Each row has a hidden stage along a path, written after it and counted from one end. A new block has a new path.
[  21   16  -69   -9  -38   71  -39   61   -2  -31 -165  -55  -87   47
   37    7 -139 -164 -166   12  -81    8 -148   32  -85   26  -40  -55
  -52  -38 -162  -42  -71  -91  118  -60 -135   -7  -37  -31  -63   51
  -73   34  -35  103   15  -49  -61   -4] -> 37
[ -61  -31  -70   50  -74    9  106   20   90 -205 -143   11   19  112
    7  -51   31  -70   -1  -28  -78   59 -118   30  -12   -1 -123  -28
  117 -117 -112   23    4  -17  253  -92  -14   81   97   22  -27 -136
   -8   60   75   21  -58   90  -60   48] -> 15
[-138    9  -58  -30  -41 -137 -154 -179  -15 -150   41  108  -21  -38
  136   29  -86 -115  -84   11   44   63  111   -2  -81  -29  -13 -111
  -89  118   27   14  -45  149  -79   95  148  -95  -46 -144  144  -57
  -49  138  -14   54  -50 -171   -1 -102] -> 36
[-121  288 -103   18   46   20 -156  -47    7 -198  -18  100 -152    2
   93   31 -145 -136  -44   11   44   30  230 -121  243  108  122  -39
  -50   87  -34 -103  -18  -16 -144  -27   57   68 -145  -64  135 -123
   12  -50 -220   -3  -56 -130  107  -65] -> 35
[ 186  -45   -5  -62  -98 -244 -156  -27  -72  278   62 -118 -184 -213
  134  -37 -107   96   77  -12  133 -250 -213  294 -101 -269  -41 -128
   -2 -225  -43   17  -39   64  -37   97 -122   21  -27  199  -61   54
  -18   51  109  242   13   25  -26   87] -> 22
[ -88  154 -115   59   32   68  -27   21  128  -76  -49   86  -76  -28
   81   -6  -81  -44   33 -104   66   22  108  -80  236   59   47   17
   39  -23  -62  -69  -32  -97  -95   -2    4  120  -99   69    8  -24
   29 -104 -137  -39   61  121   32   31] -> 14
[ 128   44 -104   -1  -95   36 -101  158   62 -119 -294 -106   73   71
   65  -11 -217  -89 -153   40 -147  128 -121   84  -87   74   80  -80
  -58   18  -42   -8   46  -62  230   -2  -46  117  -33   22 -167   -7
   99  185  167   19  -56   22 -147   29] -> 6
[-189  -64  -41 -119  -73  -84  -57  -68   -2 -120    9   39   25   -9
   36   69   49 -108  -21   49   14   15   45  -15  -74   33 -104  -38
  -32   49  112   47   38  124  -30   85  127  -52    0  -62   38  -50
   55  111  -45   69  -16  -57  -37 -100] -> 5
[-121  -17  -80  -44   10  -56 -178 -228 -159 -157  146  186  -88  -16
  100   18  148  -69   62   32   39   83  220  -39   96   -5  -52 -123
  -38  -79  152  -50   78   93  -65   80  144  -60   19  -10  189  -59
   13   68  -50   19  -48  -67   45 -101] -> 22
[ -48  -54  -86  -20 -237    2  -69   -8  124  -94 -149  -15  -47   29
   62  -31  -12  -75 -173  -42 -130   43   37  -33 -137  -76  -53    0
 -100   66 -150   27   18   50  120  -52   13   67  -86 -148  -76 -138
  -59  151  103    6   51  -12  -56    9] -> 37
[ 115    0  -37  107 -124   11   57  -27  102 -241 -200   -5    9   -6
  -27    7  -42  105  -14    1  -31    5    3  -18 -122  -75  -53  -37
   25  -23  -13    8   16   81  172   -6   23   91  -21   13 -166 -153
   69  197  156  -16  -15   29 -101  -19] -> 27
[ 154   20  -67  220 -189 -334  -69   39  304 -174 -235   19  221   92
  158 -167  -33  150 -134  -47 -109  136 -220  168 -106 -177   77 -297
   83  -55 -228   48 -110   64  309   41  126  146   89  -17  -73 -151
  158  519  440  -17 -288   89 -239  250] -> 16
[-285 -250 -243 -258  272 -253   -8 -102 -121  -28  160   41 -156  -55
  206  162 -272 -332  160  -48  251  -18 -199  -41 -233  -18  -10  -86
  246  -33  202   29   36  324 -129  385   20 -290  165  -44  280  264
  -85 -114  -62  310   54 -222  179 -104] -> 8
[-103  -34  -79  -24    8  -33   60   85   70 -148 -218   -4  -76   68
  -31   84   21  -61  -11   63   38  -19  -86 -170  -49   19  -44 -105
  115  -22   15  -26   64   28   52   84   21  -21    5  -42  -35  -71
   91  136  -55   95  -19  -21  -34  -31] -> 30
[  93    6   13  100   59   72    9  -30   60   98    1   36   -2  -98
  -29   22   79   54  100  -19   26 -143 -165  142   46  -19  -58  -81
   52 -180  -44  -18 -163 -148   11    8  -90  -29   47  206 -121  120
  123   13 -123   -4   11  136 -107   49] -> 20
[ -46 -120 -125  -66  -88  -33  -48   35  -24   37  -60  -67   -6   11
   54   45  -26 -126 -109  -50  -61   34 -152   38 -185  -24  -47  -40
   -9  -86  -83   -3   67   52  109   70 -113  -23   12  -46  -58  124
    5   72   90  129   52  -26  -62   18] -> 5
[-148   38 -183   74  -10  202  -45    6   42 -131 -159   82   32   72
  -99   86  172 -135  -84    0 -205  137   51 -191   20  170    0  -52
   36  -20 -105 -116   56 -110   64   21   27  -29  -45  -95  -74   10
   60   76 -181  -54   35   23  -28   -4] -> 33
[ -89  273  -97   66  -27   55  -54   -8  262   23  -30   64 -129  -60
   84  -57  -94   14 -124 -127    9   -8  113 -141  257   36  -23   -7
  -59   43 -224 -161 -200 -167 -219  -51   13   95 -214    5   -2  -33
  -48  -25 -242  -23   45  106   23  -11] -> 40
[ -62  130  -13   32 -105   19  -12  -37   97 -221  -28   64   40   58
   10  -38   40   -8 -101   -9  -50   89  108  -20  127   74 -107   -8
  -77   -8  -17  -45  -44  -25   30 -106   41  122  -57    5   -4 -121
   69  121  -40  -46  -77   36  -79  -49] -> 9
[ 118  128  -67  116   85   23 -108   76   12  294  -34   23 -230  -68
  131  -30   -8   45    9 -128  134 -144 -128   28  240 -107  127 -119
   29 -253 -256 -148  -89 -264  -85   -7 -247   69  -78  168  -22  192
   33 -120 -112   61   65  119  -17  169] -> 25
[ 232   -2 -153  130  -91   52 -112  104  -69 -131 -265  -43  -51  -39
   69   41 -258  -48 -143  -32  -42   38  -23   39 -147  -57  146  -61
  -46  -87 -107  -27   64   31  148   67 -138  159 -124   25 -237  103
  -19   74  255  121   99   11  -80  140] -> 21
[-354  229  -72  -22  177  -11  -68 -272 -118 -240  245  171  -30   10
  -12   98   87 -203   88   47   43   80  170  -97  185  208  -96  -90
   49   28   85 -102  -10   65 -167   23  132 -198   53  -99  356  -95
   35  -69 -413   15 -161 -234  153 -261] -> 36
[ -14  -19 -110   -3    4  -47  -28 -102  -87 -239  -44   23  -77  -34
    5   85  -93  -90   64   49    7  -31    8    7 -150  -24   -6  -46
   82  -34   66   12   48  194   87   83   36  -36   32  -28   -1  -75
   -1   61   27  110  -28 -147   47  -51] -> 29
[ 116  -74  -73   22  -58  -85 -132  -98  -53   73  -24  -49   77 -131
  102   17 -171  -54  -29  -18  -71  -43 -205  301 -273  -91   12  -84
  -29  -54  -88   60 -119   70  132   98   -8  -78   43   49 -124  139
  -45   96  151  115   -8  -48 -106   50] -> 1
[  27  202  -92  165   85   38    2   11  101  121  -10   97 -247  -60
   77  -24   -2   73   -4 -168  145 -133   -6 -112  281  -82   63  -31
   77 -199 -290 -193 -171 -189 -164  -41 -170  107 -137  110  -19  115
  -44 -139 -197   49   79  102   40  155] -> 28
[ 228  255    0   90   18 -239  238  104   72 -587 -252 -159   -8   54
  -26  -47 -604  -62  -11  152   22 -138 -333  294 -156   -1 -110   -9
  242  -87  -73   63 -293  242  328 -142  -31  227   85  176 -155 -239
  -97  124  178  325 -313 -157  -32   92] -> 10
[  55  -42  -28   52  -71   77   77   18   91 -189 -137   -4  -15  -15
  -49   41    2   20   65    9   -8  -71  -20    3  -60  -22  -60   10
   51  -59   42   52   24   41  138  -16  -29   83   21   72 -154 -100
  122   68   53  -16   33   77  -63  -11] -> 20
[  35  103 -116  117  -24    2  -38    1  122  202   -8   33  -55 -106
   76  -35  -41   49 -131 -178   -2  -51 -116   37   69  -62  -28  -16
   -3 -161 -316 -154 -240 -159 -116   17 -112   67 -143   98 -145  236
 -107  -28  -86   99  100  145  -75  170] -> 3
[-186   44   57   28 -158   19   58 -113   44 -240   88  113    0   80
  -21  -28  237  -33  -43  -32    2   14  165  -37  136   10 -201   43
  -70  -58  -36   30   16   30   49 -186   10  103    5  -53   85 -203
   49   33  -64  -55  -44   23  -37  -60] -> 13
[ -50 -127  -69 -110  -73 -147 -182  -75 -154    7   91    4  -13  -67
   70   32    9 -197    3   80  -60  -70 -120  249 -155  -41  -58  -99
  -11 -121   35   81  -25  125   60   79   20  -57   65   37   22   61
  -28   72   25  195  -46  -80  -19   69] -> 13
[ -28  173 -127   90   96   57  -32   67  185  149  -30   47 -103 -100
  110  -19 -123    0   70 -168  107  -63  -39  -12  266   17   95   -5
   87  -91 -161 -104 -121 -204 -156   35  -88   95 -103  162  -30  112
   35 -170 -194  -17   99  192   25  108] -> 14
[-125   62  -69   41  -14  -47   20  -92   61 -253  -78   57  125   25
    3   29  -31  -75   11   36  -74   66  -29   49  -60   76  -67  -51
   81   34  -17   26  -72   77  118   20  171  -23   62  -30  -11 -111
   25  116  -18   20 -119  -36  -55  -41] -> 3
[-305   16    4 -183   16 -200 -138 -223 -216 -100  318  145 -116   69
  127    2  189 -185  -37   45  112   56  120   -2  147   28 -197 -117
  -76 -110  106  -54   27  114 -133   -9   59 -110   62  -70  386  -23
  -30   26 -170  146 -151 -193   66 -158] -> 7
[ -44 -171  -32 -108  -40 -192 -130 -114 -142   80  151   -5  -70  -50
  145    5   21 -120   51   -9   82  -61 -142  210 -137 -138  -72 -129
   -6 -153   47   82   59  135   63   88  -71 -101  124   25  145   63
   15   47  101  155  -35  -85   -8  -13] -> 16
[-204  279   73  -50  -84  -39 -269 -236 -141 -185  232  197 -121   65
   47  -46  303  -83  -67  127  -37   46  366  -27  375   96  -82 -117
 -217  -11   47 -100   -2  -49 -136 -195  142   25  -70  -78  311 -274
   76   99 -298  -73 -228 -172   47 -156] -> 34
[  53   69 -109   47   -7   51   51   78   49  -53 -135    3 -235  -38
    4   29  -63   31    3  -57   85 -121    1 -137   92  -64  -21   12
   87 -160 -105 -115  -19  -38  -43    2 -123  139 -122  101 -129    7
  -34  -62  -62  126  112   87   33   79] -> 25
[ -15   29 -105   22  -42   72   79   49  197 -241 -181   19  -22   -5
  -17   66 -106  -18  -29  -14  -31  -38   36 -129  -50   39  -11   50
   52   60   -3   -4  -76   68   38   34   55   94  -63   -3 -187  -49
   79   87   -2    5   49   44  -38   -6] -> 0
[ -24  256  -87   68   78   70 -101   25  154  124 -108   37  -15  -74
  128  -55 -156    6   45  -87   17   16  -22   71  276   81   98  -32
   25    3 -152 -102 -156 -273  -84  -12   57   69  -98  153  -38   17
    4 -108 -201  -72    4  166  -34   38] -> 4
[-110  358 -189   72  143  -23 -121 -133   55 -101   90  126 -112  -90
  149  -15 -192  -28   81 -109   71   52  184  -62  312   86  108  -25
   79   -8  -90 -178 -106  -33 -196   51  115   57 -110   63  140  -32
  -45 -144 -220   10  -55  -12  148  -31] -> 0
[-135 -150   81 -202  -30 -263 -199 -143  -94  313  213  -20    8 -141
  173    5   65  -85  103   38  139 -139 -198  336  -93 -121 -107 -156
  -71  -52  104  133  -35   40  -85  125   49 -208  114   72  177   73
   58   54  -62  120  -59  -53  -73  -80] -> 8
[-233  358  139   35 -209   70 -167 -227    9  -30  324  219  -78   60
   39 -176  487   63  -73  -57  -51   41  421   17  615   64 -205   38
 -269 -118 -146 -129  -61 -252 -152 -406   54  201 -126   24  251 -305
   44  -53 -340 -213 -138  101   -3  -71] -> 9
[-159    9  -80  -56  -67  -75  -45  -55  -13 -142   -6   34  -29   92
   98  -16   32 -137  -38  -17  -34   67    1   11    9    4  -45  -37
   17  -34  -64   12   55   63  130  -43   32   17   60  -82  115 -105
   -2   45   30   43  -83  -69    4  -23] -> 4
[  22  -42  -94  153  173   50  -64  -74 -120  162 -109   44  116 -219
  -24  126 -103  -80  151   21   11  -99 -276  253 -154   36   29 -140
  157 -132  -78   14 -177 -128  -12  220   62 -193   40  186 -181  268
  -76  -96 -154  146   85   95  -95  103] -> 23
[-122 -181    4 -117  -76 -147  -95  -73 -129   77  114    5  -82   18
  170    2   56 -142  -13  -50  132  -12  -76  113  -80 -128  -77  -95
  -66 -105   19   91  140   89   60   33 -116  -73   93  -54  191   36
   18    3  108  106   14  -73  -23  -52] -> 14
[-146 -126 -101  -92    2 -177  -58  -77  -28  -17   25  -10   34  -31
  140   40 -121 -174   60  -28   47    7 -165  158 -187  -50  -13  -74
   86   -5   13  104   28  159   89  137   46 -115  120  -40  104   30
  -16   24   74  124  -31  -92    0  -15] -> 8
[-185   56  -82  -56   27  -62  -86 -157 -116 -234  131  123  -49   -5
   54   35   22 -150   64   34   40   57  149    1   96   72  -89  -50
   23  -54  124  -17   44  119  -53   34  111  -17   24    3  178  -89
   -9  -20 -113   77  -65  -79   77  -97] -> 15
[-110  -85   -2 -110 -160  102  -95  -49  130  -22  -94  -27   59   11
   30   16   60  -89  -85   29 -125   78   37  -10 -112   49 -107  -48
 -170  160   68   72   72  -36   79   -5   71  -91   -5 -111  -11 -125
  122  170  -27 -121   30   12 -106 -217] -> 40
[ -49 -102   35 -110   32  -49 -101    0   15  367   73  -33  -46  -68
  102   19  114  -47   29  -24   75 -144 -260  168    1  -57  -56 -119
  -39 -124  -45   14  -91 -162  -46   58 -115 -147   74  110   24  206
  119   10 -134   52   17   58 -112  -13] -> 3
[-164  -22    6  -63   -2 -200 -165 -268 -172  -79  249  160 -116   -3
  119   35  208  -29    3   18  154   24  159  -54   46  -88  -85 -184
  -83  -73  119  -46   84  165 -127   82   57 -142   40 -103  314  -37
   68  146  -52   63 -112 -209   33 -160] -> 29
[ -35 -312  -75  -72  -92   65 -193 -132  140 -125  -16  228  -39  -48
  129  125  193   33  -16  -37   83   63  360 -287 -119  -89  132  -69
 -198  206  335   68  138  177 -138  257  159  -75  -71 -155  -31   56
  297  302  130 -241  184  -15  -94 -128] -> 27
[  95  -50 -103   70  -36  155   23    5  121 -203 -121   70  -43  -19
  -49   64   43   39   17  -22  -46   -9   87 -132  -25   13    0    3
   15  -51   80  -36    6   26   53   47  -24   85  -40   60 -189    8
  161  124   27  -71   85   91  -59   -2] -> 22
[-173   -5  -29   53 -137  194  -93   -1  -47   80 -223  -31  142  149
   26  -25  157 -143 -203  -44 -183  291  -57  -13  -17  116  -83 -123
 -158   28 -211  -31  206 -289  236 -110  -58  -97    7 -177   57  -62
   -3   59  -19 -122   19   55 -170 -150] -> 37
[-120   31  -40  -51 -124  -73  -98    8  -20 -104  -87  -11  -89  145
   99  -47   16 -188 -196   32  -82   68  -49   -4  -10  -12  -58 -121
  -77  -20 -172  -12   31  -12  152 -113  -47   11   11 -154  129 -126
  -44  122   26   90 -112 -121  -30  -20] -> 38
[ 155   19  -24    2  103  -37 -175  100  -58  317 -122  -56 -145  -78
  129   11  -86   -2   32   16  112 -125 -253  143   66  -73  120 -218
    6 -172  -71  -67  -41 -225  -21  101 -163  -54   -7  183  -39  194
  100   16  -60  103    5   55  -92   73] -> 27
[ -97   32   -5    6 -169    2  -34  -63   66 -145 -106    0   24   34
   16  -14    3  -70 -143   16  -87   58   29    8  -81    1 -122  -39
 -103   76  -95   24   -9   14   93  -80   52    4  -49 -122   -7 -167
  -32  140    2    3  -33  -46  -81  -93] -> 37
[  91 -126  -87   50  -36  -57 -119  -14   11  124  -43  -15   71 -138
   47   42  -34  -38   33  -19  -46  -78 -208  225 -188  -76   29 -121
   33 -117  -46   58  -72    9   66  152  -29  -51   36  107 -152  167
   62  103   80   91   40   74 -110  127] -> 17
[ 125  -27  -85  -13   45  -67 -125  -10   65  379   36  -32 -163 -253
   77   11  -20  107  161  -67   98 -247 -198  158   17 -160   17  -98
   84 -204  -56  -62 -135 -103 -160  173  -73  -42  -50  259 -131  183
   37  -30 -120  118  112  161  -14  112] -> 24
[ -54    8  -63    5 -166   93   23    6  106 -231 -156  -32   26   63
  -65   29  -15 -103 -213   25 -172   75    7  -86 -148   68 -148  -10
  -94   57  -84  -17  -17   34  123  -68  -17   27  -65 -129 -112  -92
    6  183    5   32    3  -38  -85  -96] -> 39
[ -35  -46  -91   31  -16  -86  -11  -55 -132 -221  -49   17  -86   12
    7  104  -26 -103    8   35   50  -44  -24  -28 -153  -57    6  -85
   78  -92    1   21  107  201  108   73  -47  -20   44  -75   23  -35
   30   66   81  158  -34 -168   30   -3] -> 27
[-156   64  -35   19  -50 -145  -89 -142  -12 -159    3  108   -7   53
  103   -2   12  -45 -190  -12   60  162   94 -116    3   -6 -102 -173
 -100   43  -41  -89  -10   60  -81   51   89  -73  -69 -159  179  -43
  -42  209  -15   68  -90 -129  -59 -129] -> 35
[-112   97 -125   24   16   16 -126 -102  128 -167  -64  144  -16   12
   88   10  -17  -53  -38  -15  -34  129  164 -139   94   70   55  -94
  -26  118   22  -80  -44  -11  -73   73  172  -28  -69  -79   73  -82
   55  143 -112  -99  -40  -33   -5  -78] -> 34
[  -4  -37  -51  110  -12  -68   48    0    8 -166 -220   44   -1  -12
    8   68  -75   -3  -44   20   74  -18  -82  -42 -136  -58  -27 -113
   81  -35  -65    5  -40   58   61   99   51   -8  -27  -21 -108   -4
  -31  126   71  129   12  -10  -97   46] -> 27
